Below is a small trained network, with its code and all its weights. Each question gives an input and a target symbol and asks what happens when units are switched off, that is, made to give their printed mean instead of their output.

import numpy as np


def w(rows, s, z=0):
    codes = np.array(rows[::2]) - 128.0
    scale = np.full(codes.shape[1], s)
    scale[-1] = z or s
    return codes * scale


def f(y):
    return np.maximum(y, 0)


def softmax(a):
    e = np.exp(a - a.max(-1, keepdims=True))
    return e / e.sum(-1, keepdims=True)


def log_softmax(a):
    a = a - a.max(-1, keepdims=True)
    return a - np.log(np.exp(a).sum(-1, keepdims=True))


def net(x, mask):
    ids = ['αβγδεζηθλμξπστφψ'.index(c) for c in x.split()]
    T = len(ids)
    res = E[ids] + P[:T]
    u = 0
    for l in range(3):
        q, k, v = (res @ M[l].T for M in (Q, K, V))
        z = softmax(np.where(np.tri(T) > 0, q @ k.T / 3**0.5, -1e9)) @ v
        res = res + np.where(mask[u], z, O[l][:, -1]) @ O[l][:, :-1]
        u += 1
        y = f(res @ A[l][:, :-1].T + A[l][:, -1])
        res = res + np.where(mask[u : u + 12], y, B[l][:, -1]) @ B[l][:, :-1]
        u += 12
    return log_softmax(res[-1] @ U[:, :-1].T + U[:, -1])


Q, K, V, O, A, B = {}, {}, {}, {}, {}, {}
E = w([
[93,58,111,100],'α',
[143,95,152,171],'β',
[80,74,155,138],'γ',
[143,63,140,128],'δ',
[117,108,147,179],'ε',
[254,186,119,34],'ζ',
[68,93,81,131],'η',
[48,66,128,136],'θ',
[54,91,142,174],'λ',
[129,201,86,14],'μ',
[144,80,174,170],'ξ',
[112,117,141,193],'π',
[128,104,121,169],'σ',
[94,96,144,172],'τ',
[124,101,146,175],'φ',
[98,116,163,194],'ψ',
],0.0087)
P = w([
[149,44,172,114],'0',
[138,166,60,255],'1',
[71,211,220,184],'2',
[90,67,135,36],'3',
[118,151,57,182],'4',
[60,229,206,169],'5',
[93,81,136,35],'6',
[102,146,51,143],'7',
[45,251,193,163],'8',
[100,86,139,35],'9',
[177,106,94,173],'10',
],0.012)
Q[0] = w([
[141,151,131,219],'0.h1',
[120,190,80,238],'0.h1',
[148,196,65,250],'0.h1',
],0.017)
K[0] = w([
[88,59,143,250],'0.h1',
[79,21,162,197],'0.h1',
[90,1,187,219],'0.h1',
],0.0098)
V[0] = w([
[254,226,118,61],'0.h1',
[210,97,192,174],'0.h1',
[186,135,148,79],'0.h1',
],0.0071)
O[0] = w([
[113,1,113,156,2],'0.h1',
[148,120,199,191,168],'0.h1',
[152,82,145,139,104],'0.h1',
],0.0076,0.0039)
A[0] = w([
[137,116,93,68,120],'0.n1',
[187,66,2,194,4],'0.n2',
[115,182,171,170,96],'0.n3',
[162,122,49,157,165],'0.n4',
[189,182,109,136,133],'0.n5',
[145,165,131,204,109],'0.n6',
[197,182,73,83,148],'0.n7',
[185,117,94,74,92],'0.n8',
[80,173,208,90,122],'0.n9',
[118,128,160,173,42],'0.n10',
[145,75,143,106,94],'0.n11',
[64,194,75,158,113],'0.n12',
],0.0082,0.019)
B[0] = w([
[163,141,177,141,165],'0.n1',
[156,104,147,254,128],'0.n2',
[131,61,87,117,194],'0.n3',
[99,131,4,151,253],'0.n4',
[84,111,144,120,206],'0.n5',
[110,138,98,70,191],'0.n6',
[111,75,127,186,224],'0.n7',
[16,83,125,195,135],'0.n8',
[54,154,129,125,240],'0.n9',
[103,94,209,69,128],'0.n10',
[62,150,59,176,140],'0.n11',
[192,102,169,159,222],'0.n12',
],0.013,0.0044)
Q[1] = w([
[147,140,82,150],'1.h1',
[114,176,194,204],'1.h1',
[134,60,84,9],'1.h1',
],0.014)
K[1] = w([
[82,133,111,196],'1.h1',
[248,126,139,135],'1.h1',
[11,127,109,70],'1.h1',
],0.012)
V[1] = w([
[162,126,218,161],'1.h1',
[1,180,66,76],'1.h1',
[100,93,219,49],'1.h1',
],0.0073)
O[1] = w([
[217,208,109,177,76],'1.h1',
[99,76,240,111,253],'1.h1',
[254,177,135,87,15],'1.h1',
],0.0059,0.0045)
A[1] = w([
[149,128,177,33,102],'1.n1',
[147,52,92,81,166],'1.n2',
[102,97,237,106,178],'1.n3',
[162,83,123,105,37],'1.n4',
[115,181,254,204,191],'1.n5',
[175,47,138,145,4],'1.n6',
[224,58,129,38,178],'1.n7',
[147,204,42,159,168],'1.n8',
[162,222,181,146,254],'1.n9',
[86,168,166,149,124],'1.n10',
[94,116,132,132,167],'1.n11',
[200,148,146,202,88],'1.n12',
],0.0099,0.0075)
B[1] = w([
[122,208,137,125,155],'1.n1',
[122,118,163,163,216],'1.n2',
[171,135,100,93,241],'1.n3',
[151,161,59,144,133],'1.n4',
[190,140,142,125,253],'1.n5',
[101,117,2,137,138],'1.n6',
[75,84,202,97,192],'1.n7',
[82,71,145,152,197],'1.n8',
[155,160,151,167,228],'1.n9',
[153,104,116,104,212],'1.n10',
[148,117,121,134,250],'1.n11',
[205,115,87,127,137],'1.n12',
],0.016,0.0074)
Q[2] = w([
[8,161,62,43],'2.h1',
[139,203,125,69],'2.h1',
[124,80,117,34],'2.h1',
],0.012)
K[2] = w([
[104,171,41,3],'2.h1',
[124,183,186,105],'2.h1',
[102,200,66,140],'2.h1',
],0.011)
V[2] = w([
[55,1,172,57],'2.h1',
[195,31,105,154],'2.h1',
[167,165,167,144],'2.h1',
],0.0061)
O[2] = w([
[82,154,172,2,210],'2.h1',
[62,58,141,145,253],'2.h1',
[104,121,99,172,86],'2.h1',
],0.0083,0.0068)
A[2] = w([
[165,140,38,169,135],'2.n1',
[135,90,71,150,91],'2.n2',
[182,191,186,136,150],'2.n3',
[179,111,109,93,134],'2.n4',
[112,70,121,98,99],'2.n5',
[154,185,11,147,98],'2.n6',
[164,111,116,69,167],'2.n7',
[76,198,92,158,8],'2.n8',
[103,60,159,127,101],'2.n9',
[135,131,186,173,152],'2.n10',
[186,137,108,108,76],'2.n11',
[113,114,19,156,106],'2.n12',
],0.012,0.019)
B[2] = w([
[108,180,91,106,194],'2.n1',
[110,156,118,77,145],'2.n2',
[160,99,104,89,234],'2.n3',
[116,148,151,165,156],'2.n4',
[168,143,133,162,226],'2.n5',
[63,174,142,139,151],'2.n6',
[83,141,105,172,199],'2.n7',
[143,70,118,189,128],'2.n8',
[169,168,116,141,254],'2.n9',
[103,81,146,98,214],'2.n10',
[111,114,250,179,145],'2.n11',
[108,154,166,65,154],'2.n12',
],0.016,0.013)
U = w([
[119,51,155,119,57],'α',
[117,157,79,80,108],'β',
[109,186,141,125,45],'γ',
[168,99,90,91,138],'δ',
[81,99,133,50,85],'ε',
[155,124,142,236,136],'ζ',
[80,132,243,148,2],'η',
[165,180,126,135,86],'θ',
[162,150,96,114,143],'λ',
[147,93,79,119,168],'μ',
[7,91,108,156,224],'ξ',
[151,117,67,107,154],'π',
[152,132,63,100,149],'σ',
[187,131,153,113,67],'τ',
[73,57,104,175,203],'φ',
[154,152,138,66,77],'ψ',
],0.013,0.007)

Each question gives the input, a string of symbols that net reads in full, and the target symbol t.
The units are the heads (3 rows each of Q, K, V and O) and the neurons (one row each of A and B). Each row of codes is followed by its name. A weight is (code - 128) times the scale printed after its matrix; where a second scale follows, it is the last column's (O, A, B and U).
mask holds one flag per unit, layer by layer, with each layer's heads first. A switched-off unit (its flag False) gives its mean, the last column of its rows in O or B, instead of its output. The means were averaged over made-up inputs and are rounded, as every weight is.
A unit's drop is (log p(t) with every unit on - log p(t) with that unit switched off) / (log p(t) with every unit on - log p(t) with every unit switched off).
unit that matters most: the unit with the biggest drop
top k neurons: the k neurons with the biggest drops, biggest first
k most important neurons of layer l: the k neurons of layer l with the biggest drops, biggest first
input τ μ λ γ θ ε θ, target η: top 3 neurons => [1.n7; 0.n4; 2.n3]
input λ φ ε ψ α α, target γ: top 2 neurons => [1.n3; 1.n9]
input ξ ψ η ξ μ σ ζ φ φ π λ, target ξ: top 3 neurons => [2.n3; 1.n5; 1.n7]
input α μ λ τ π π, target τ: unit that matters most => 0.n4
input ψ σ λ ψ θ π α δ, target ξ: top 2 neurons => [2.n3; 1.n5]
input δ θ σ φ γ θ η α μ, target α: 4 most important neurons of layer 2 => [2.n10; 2.n9; 2.n3; 2.n1]
input α σ λ η σ ζ ζ ξ μ ξ, target η: 3 most important neurons of layer 1 => [1.n7; 1.n2; 1.n1]
input ξ ψ ψ φ α λ θ ζ π, target ξ: top 2 neurons => [0.n3; 0.n6]
input ζ δ ζ ξ α σ, target ε: 2 most important neurons of layer 2 => [2.n9; 2.n5]
input δ η ψ, target α: 4 most important neurons of layer 0 => [0.n3; 0.n9; 0.n6; 0.n4]
input ζ λ λ ζ μ ξ, target ε: top 4 neurons => [0.n3; 0.n9; 1.n2; 1.n7]
input ξ α μ ξ θ σ, target ξ: 4 most important neurons of layer 0 => [0.n3; 0.n6; 0.n9; 0.n5]
input π π μ ε, target η: top 2 neurons => [1.n7; 0.n4]
input λ β θ η θ α θ β π, target γ: 3 most important neurons of layer 2 => [2.n1; 2.n6; 2.n11]
input μ τ α ψ ε α α σ, target ξ: top 2 neurons => [2.n3; 1.n7]
input α ζ γ ψ μ, target ξ: unit that matters most => 2.n3
input θ θ δ δ, target α: top 4 neurons => [1.n7; 1.n1; 0.n4; 1.n9]
input ζ θ τ ζ θ π ε β, target ξ: top 3 neurons => [2.n3; 1.n5; 1.n7]
input μ δ ψ σ, target η: 4 most important neurons of layer 0 => [0.n4; 0.n7; 0.n9; 0.n12]
input ζ σ β ε, target ζ: most important neuron of layer 2 => [2.n5]
input α α δ θ ψ ζ τ τ φ, target τ: 2 most important neurons of layer 1 => [1.n5; 1.n6]
input β ζ γ, target φ: 2 most important neurons of layer 1 => [1.n8; 1.n12]
input α α θ, target τ: 4 most important neurons of layer 0 => [0.n4; 0.n3; 0.n9; 0.n12]
input ψ σ μ β η φ, target β: 3 most important neurons of layer 1 => [1.n9; 1.n7; 1.n5]
input β δ θ α, target ε: top 2 neurons => [1.n1; 1.n7]
input σ β γ, target δ: top 4 neurons => [0.n9; 0.n4; 0.n12; 1.n5]
input σ ξ ζ α, target ζ: unit that matters most => 0.h1
input ψ α λ ψ ψ α, target β: top 3 neurons => [2.n1; 0.n12; 1.n7]
